Below is a small trained network, with its code and all its weights. Each question gives an input and a class and asks what happens when units are switched off, that is, made to give their printed mean instead of their output.

import numpy as np


def w(rows, s, z=0):
    codes = np.array(rows[::2]) - 128.0
    scale = np.full(codes.shape[1], s)
    scale[-1] = z or s
    return codes * scale


def norm(h):
    return h / np.sqrt((h * h).mean(-1, keepdims=True) + 1e-5)


def f(y):
    return y / 2 * (1 + np.tanh(0.7978845608 * (y + 0.044715 * y**3)))


def log_softmax(a):
    a = a - a.max(-1, keepdims=True)
    return a - np.log(np.exp(a).sum(-1, keepdims=True))


def net(x, mask):
    res = np.array(x, float).reshape(1, 5) / 4 @ E
    u = 0
    for l in range(2):
        y = f(norm(res) @ A[l][:, :-1].T + A[l][:, -1])
        res = res + np.where(mask[u : u + 10], y, B[l][:, -1]) @ B[l][:, :-1]
        u += 10
    return log_softmax(norm(res)[-1] @ U[:, :-1].T + U[:, -1])


A, B = {}, {}
E = w([
[51,23,108,97,216,121,173],'x0',
[182,53,210,110,99,92,188],'x1',
[180,201,24,108,102,189,254],'x2',
[145,147,49,195,72,140,121],'x3',
[189,121,120,116,24,115,136],'x4',
],0.0042)
A[0] = w([
[56,226,155,97,87,169,159,137],'L0N0',
[151,164,143,152,108,92,64,115],'L0N1',
[75,172,118,118,105,136,182,82],'L0N2',
[103,61,108,147,76,137,255,204],'L0N3',
[205,128,141,135,77,74,177,52],'L0N4',
[140,12,204,136,170,64,109,63],'L0N5',
[91,141,167,100,133,141,154,78],'L0N6',
[68,151,142,154,166,135,100,153],'L0N7',
[45,147,148,175,126,122,37,234],'L0N8',
[34,127,157,74,206,148,205,2],'L0N9',
],0.0063,0.0017)
B[0] = w([
[135,60,144,156,94,2,114,158],'L0N0',
[92,179,58,56,241,94,109,171],'L0N1',
[130,162,33,132,86,163,83,138],'L0N2',
[58,227,143,78,138,153,65,217],'L0N3',
[207,120,153,42,106,172,97,178],'L0N4',
[164,69,144,247,106,91,116,253],'L0N5',
[132,162,130,91,75,106,104,128],'L0N6',
[216,180,134,6,4,83,109,168],'L0N7',
[205,194,155,135,137,98,142,237],'L0N8',
[132,95,64,76,252,22,177,194],'L0N9',
],0.0044,0.0042)
A[1] = w([
[134,118,3,167,99,211,155,83],'L1N0',
[195,107,135,83,68,154,173,102],'L1N1',
[153,183,17,105,155,154,165,121],'L1N2',
[210,85,29,149,160,85,159,155],'L1N3',
[45,143,105,127,211,72,194,146],'L1N4',
[80,174,60,161,83,180,196,66],'L1N5',
[175,140,159,162,52,169,89,88],'L1N6',
[131,163,213,111,156,99,109,247],'L1N7',
[174,16,159,185,168,127,97,106],'L1N8',
[186,142,91,166,42,156,186,249],'L1N9',
],0.0063,0.0014)
B[1] = w([
[66,155,160,163,2,104,193,202],'L1N0',
[157,166,199,49,188,205,82,172],'L1N1',
[101,50,144,184,159,97,130,252],'L1N2',
[92,112,146,59,159,213,182,185],'L1N3',
[213,117,56,38,183,192,173,213],'L1N4',
[20,92,145,206,75,84,76,193],'L1N5',
[128,98,118,60,236,169,164,200],'L1N6',
[87,174,48,219,84,137,91,225],'L1N7',
[137,34,208,214,61,126,216,222],'L1N8',
[70,112,165,102,114,172,119,226],'L1N9',
],0.0055,0.0038)
U = w([
[6,140,113,169,31,147,157,146],'0',
[168,221,96,168,118,64,34,18],'1',
[157,33,211,212,100,76,139,192],'2',
[159,176,196,33,83,215,102,1],'3',
[126,90,76,62,195,129,193,250],'4',
],0.014,0.00097)

Each question gives the input, the list of numbers given to net, and the class t.
The units are the neurons (one row each of A and B). Each row of codes is followed by its name. A weight is (code - 128) times the scale printed after its matrix; where a second scale follows, it is the last column's (A, B and U).
mask holds one flag per neuron, layer by layer. A switched-off neuron (its flag False) gives its mean, the last column of its row in B, instead of its output. The means were averaged over made-up inputs and are rounded, as every weight is.
A unit's drop is (log p(t) with every unit on - log p(t) with that unit switched off) / (log p(t) with every unit on - log p(t) with every unit switched off).
The circuit of an input: a set's keep is (log p(t) with only the set's units on - log p(t) with every unit switched off) / (log p(t) with every unit on - log p(t) with every unit switched off). Starting from the 12 units with the biggest drops (on a tie, the unit counted first), units are removed one at a time, each time the one whose removal leaves the highest keep (on an exact tie, the one counted first), for as long as the keep stays at least 0.8.
circuit, biggest first: the units of the circuit, biggest drop first
top k neurons: the k neurons with the biggest drops, biggest first
top k neurons in layer l: the k neurons of layer l with the biggest drops, biggest first
drop when u is switched off: that unit's drop, to one decimal
input [-3,8,6,6,-7], class 0: circuit, biggest first : L1N5, L0N3
input [-1,-6,1,-6,4], class 1: top neuron : L0N9
input [-8,5,-6,0,-6], class 1: top 2 neurons : L0N1, L1N7
input [-6,0,0,-7,2], class 1: top 2 neurons : L0N1, L1N7
input [-6,-6,-2,7,8], class 0: top 2 neurons in layer 1 : L1N0, L1N9
input [6,1,-2,7,-2], class 4: top 4 neurons in layer 0 : L0N3, L0N4, L0N9, L0N0
input [1,-7,2,-6,7], class 0: top 2 neurons : L0N9, L0N2
input [1,-3,-5,-1,-4], class 1: top 4 neurons : L0N7, L0N8, L1N7, L1N2
input [-1,-8,1,-6,-2], class 1: top 3 neurons : L0N7, L1N6, L0N8
input [-2,4,6,6,5], class 3: top 3 neurons : L0N4, L1N1, L1N7
input [-6,-3,-1,-1,7], class 3: top 3 neurons in layer 0 : L0N3, L0N4, L0N9
input [-5,4,-2,-2,2], class 3: top 3 neurons : L0N4, L1N1, L1N2
input [0,3,3,6,8], class 3: top 2 neurons : L0N4, L1N1
input [5,-6,8,6,-4], class 0: circuit, biggest first : L1N0
input [-4,-6,2,5,-7], class 0: drop when L0N3 is switched off : 0.3
